Below is a small trained network, with its code and all its weights. Each question gives an input and a target symbol and asks what happens when units are switched off, that is, made to give their printed mean instead of their output.

import numpy as np


def w(rows, s, z=0):
    codes = np.array(rows[::2]) - 128.0
    scale = np.full(codes.shape[1], s)
    scale[-1] = z or s
    return codes * scale


def f(y):
    return np.maximum(y, 0)


def softmax(a):
    e = np.exp(a - a.max(-1, keepdims=True))
    return e / e.sum(-1, keepdims=True)


def log_softmax(a):
    a = a - a.max(-1, keepdims=True)
    return a - np.log(np.exp(a).sum(-1, keepdims=True))


def net(x, mask):
    ids = ['ΓΔΘΞΨαβζημστω'.index(c) for c in x.split()]
    T = len(ids)
    res = E[ids] + P[:T]
    r = res
    for j in range(2):
        rows = slice(2 * j, 2 * j + 2)
        q, k, v = (r @ M[0][rows].T for M in (Q, K, V))
        z = softmax(np.where(np.tri(T) > 0, q @ k.T / 2**0.5, -1e9)) @ v
        o = O[0][rows]
        res = res + np.where(mask[j], z, o[:, -1]) @ o[:, :-1]
    y = f(res @ A[0][:, :-1].T + A[0][:, -1])
    res = res + np.where(mask[2:6], y, B[0][:, -1]) @ B[0][:, :-1]
    return log_softmax(res[-1] @ U[:, :-1].T + U[:, -1])


Q, K, V, O, A, B = {}, {}, {}, {}, {}, {}
E = w([
[221,83,87,63,107,88],'Γ',
[73,117,149,85,92,150],'Δ',
[131,114,126,122,155,76],'Θ',
[101,155,153,180,191,147],'Ξ',
[97,107,120,96,123,73],'Ψ',
[143,145,145,97,68,131],'α',
[199,5,187,163,202,31],'β',
[144,209,16,115,120,181],'ζ',
[89,87,97,139,209,21],'η',
[40,130,128,109,169,126],'μ',
[124,164,109,179,151,153],'σ',
[59,153,140,176,204,149],'τ',
[169,187,176,214,120,167],'ω',
],0.017)
P = w([
[159,160,186,62,223,185],'0',
[42,96,109,124,34,27],'1',
[95,1,77,201,97,192],'2',
[160,178,175,89,213,162],'3',
[75,163,119,132,22,14],'4',
[100,38,58,178,91,196],'5',
[184,166,163,88,191,167],'6',
[84,201,131,142,11,9],'7',
[111,42,53,176,110,164],'8',
[170,139,156,57,178,162],'9',
[65,236,148,153,13,18],'10',
],0.0082)
Q[0] = w([
[254,108,156,42,196,151],'h0',
[166,62,152,123,230,165],'h0',
[118,26,53,108,217,231],'h1',
[70,103,190,143,97,53],'h1',
],0.0077)
K[0] = w([
[154,6,153,108,171,134],'h0',
[157,101,196,133,172,77],'h0',
[105,209,150,176,131,129],'h1',
[213,117,137,133,110,51],'h1',
],0.013)
V[0] = w([
[19,100,216,99,105,157],'h0',
[156,134,247,148,29,125],'h0',
[1,169,106,153,169,163],'h1',
[128,133,216,181,126,124],'h1',
],0.0086)
O[0] = w([
[100,88,148,2,74,197,119],'h0',
[122,49,88,101,97,202,225],'h0',
[31,132,48,183,216,183,172],'h1',
[48,73,251,197,96,140,250],'h1',
],0.009,0.0022)
A[0] = w([
[205,222,106,153,177,220,73],'n0',
[165,143,208,144,106,230,85],'n1',
[120,86,112,189,55,160,8],'n2',
[254,130,155,152,174,156,2],'n3',
],0.0079,0.0021)
B[0] = w([
[105,93,158,114,2,86,242],'n0',
[154,91,191,110,162,46,255],'n1',
[103,102,49,157,34,114,222],'n2',
[20,86,50,53,199,168,191],'n3',
],0.01,0.0061)
U = w([
[255,152,124,68,102,112,254],'Γ',
[53,168,67,63,75,167,15],'Δ',
[159,46,113,106,175,125,86],'Θ',
[55,170,143,175,155,208,120],'Ξ',
[127,123,102,108,145,116,132],'Ψ',
[129,108,98,93,114,132,79],'α',
[131,88,228,126,111,81,89],'β',
[106,198,120,177,138,55,154],'ζ',
[101,75,18,91,165,88,130],'η',
[83,119,151,67,156,172,207],'μ',
[117,157,165,185,154,189,245],'σ',
[25,140,88,143,169,189,26],'τ',
[141,53,72,240,78,148,164],'ω',
],0.0089,0.0043)

Each question gives the input, a string of symbols that net reads in full, and the target symbol t.
The units are the heads (2 rows each of Q, K, V and O) and the neurons (one row each of A and B). Each row of codes is followed by its name. A weight is (code - 128) times the scale printed after its matrix; where a second scale follows, it is the last column's (O, A, B and U).
mask holds one flag per unit, heads first, then neurons. A switched-off unit (its flag False) gives its mean, the last column of its rows in O or B, instead of its output. The means were averaged over made-up inputs and are rounded, as every weight is.
A unit's drop is (log p(t) with every unit on - log p(t) with that unit switched off) / (log p(t) with every unit on - log p(t) with every unit switched off).
The circuit of an input: a set's keep is (log p(t) with only the set's units on - log p(t) with every unit switched off) / (log p(t) with every unit on - log p(t) with every unit switched off). Starting from all 6 units, units are removed one at a time, each time the one whose removal leaves the highest keep (on an exact tie, the one counted first), for as long as the keep stays at least 0.8.
circuit, biggest first: the units of the circuit, biggest drop first
most important unit: the unit with the biggest drop
k most important neurons: the k neurons with the biggest drops, biggest first
heads that matter: for each layer, one digit per head in row order, 1 if its drop is at least 0.15 and else 0, layers parted by /
drop of u: that unit's drop, to one decimal
input Γ Δ η ω τ, target Γ: most important unit	h1
input Θ τ β Δ Δ, target β: 2 most important neurons	[n1, n3]
input μ α ω ω Δ β Ξ β ω β Θ, target β: heads that matter	01
input τ Γ Δ ω Δ Γ Δ μ, target Γ: heads that matter	01
input Δ Δ ω τ Δ Δ Ξ ω ω τ τ, target τ: heads that matter	11
input ω ω Δ ω μ Θ μ ω η, target ω: circuit, biggest first	[h1, n3, n1]
input ω τ ω Ξ Δ μ Ψ ω Δ, target ω: circuit, biggest first	[n2, h1, h0]
input η Δ Δ Δ Δ Ξ ω ω, target ω: circuit, biggest first	[h0, n2]
input Θ ω ω ω, target β: 2 most important neurons	[n1, n0]
input ω ω Δ Δ η Δ ζ, target Δ: circuit, biggest first	[n0, h0]
input η η η ω ω, target ω: heads that matter	10
input η Ξ Ξ ω Δ Γ Δ η, target Γ: heads that matter	01
input Δ Δ ω ω Δ Ξ η ζ τ ω σ, target ζ: heads that matter	10
input η ω Ξ Γ Δ ω ω, target β: circuit, biggest first	[n1]
input Δ η ω τ ω η, target ω: 2 most important neurons	[n3, n1]
input μ ω Ξ ω ω τ, target ω: circuit, biggest first	[h0, n2, h1]
input ω ω τ Δ Δ ω Δ ω μ, target ω: circuit, biggest first	[h0, h1, n2]
input ω ω Γ α η ω ω Δ μ, target ω: circuit, biggest first	[h1, h0, n2]
input Γ ω η β τ, target β: 2 most important neurons	[n3, n2]
input ω ω η Ξ Δ τ ω ω β η σ, target β: circuit, biggest first	[h1]
input Γ σ ω α ω Ψ, target ω: drop of n2	0.3
input τ β ω ω ω ω ω Ξ, target β: drop of n2	0.0
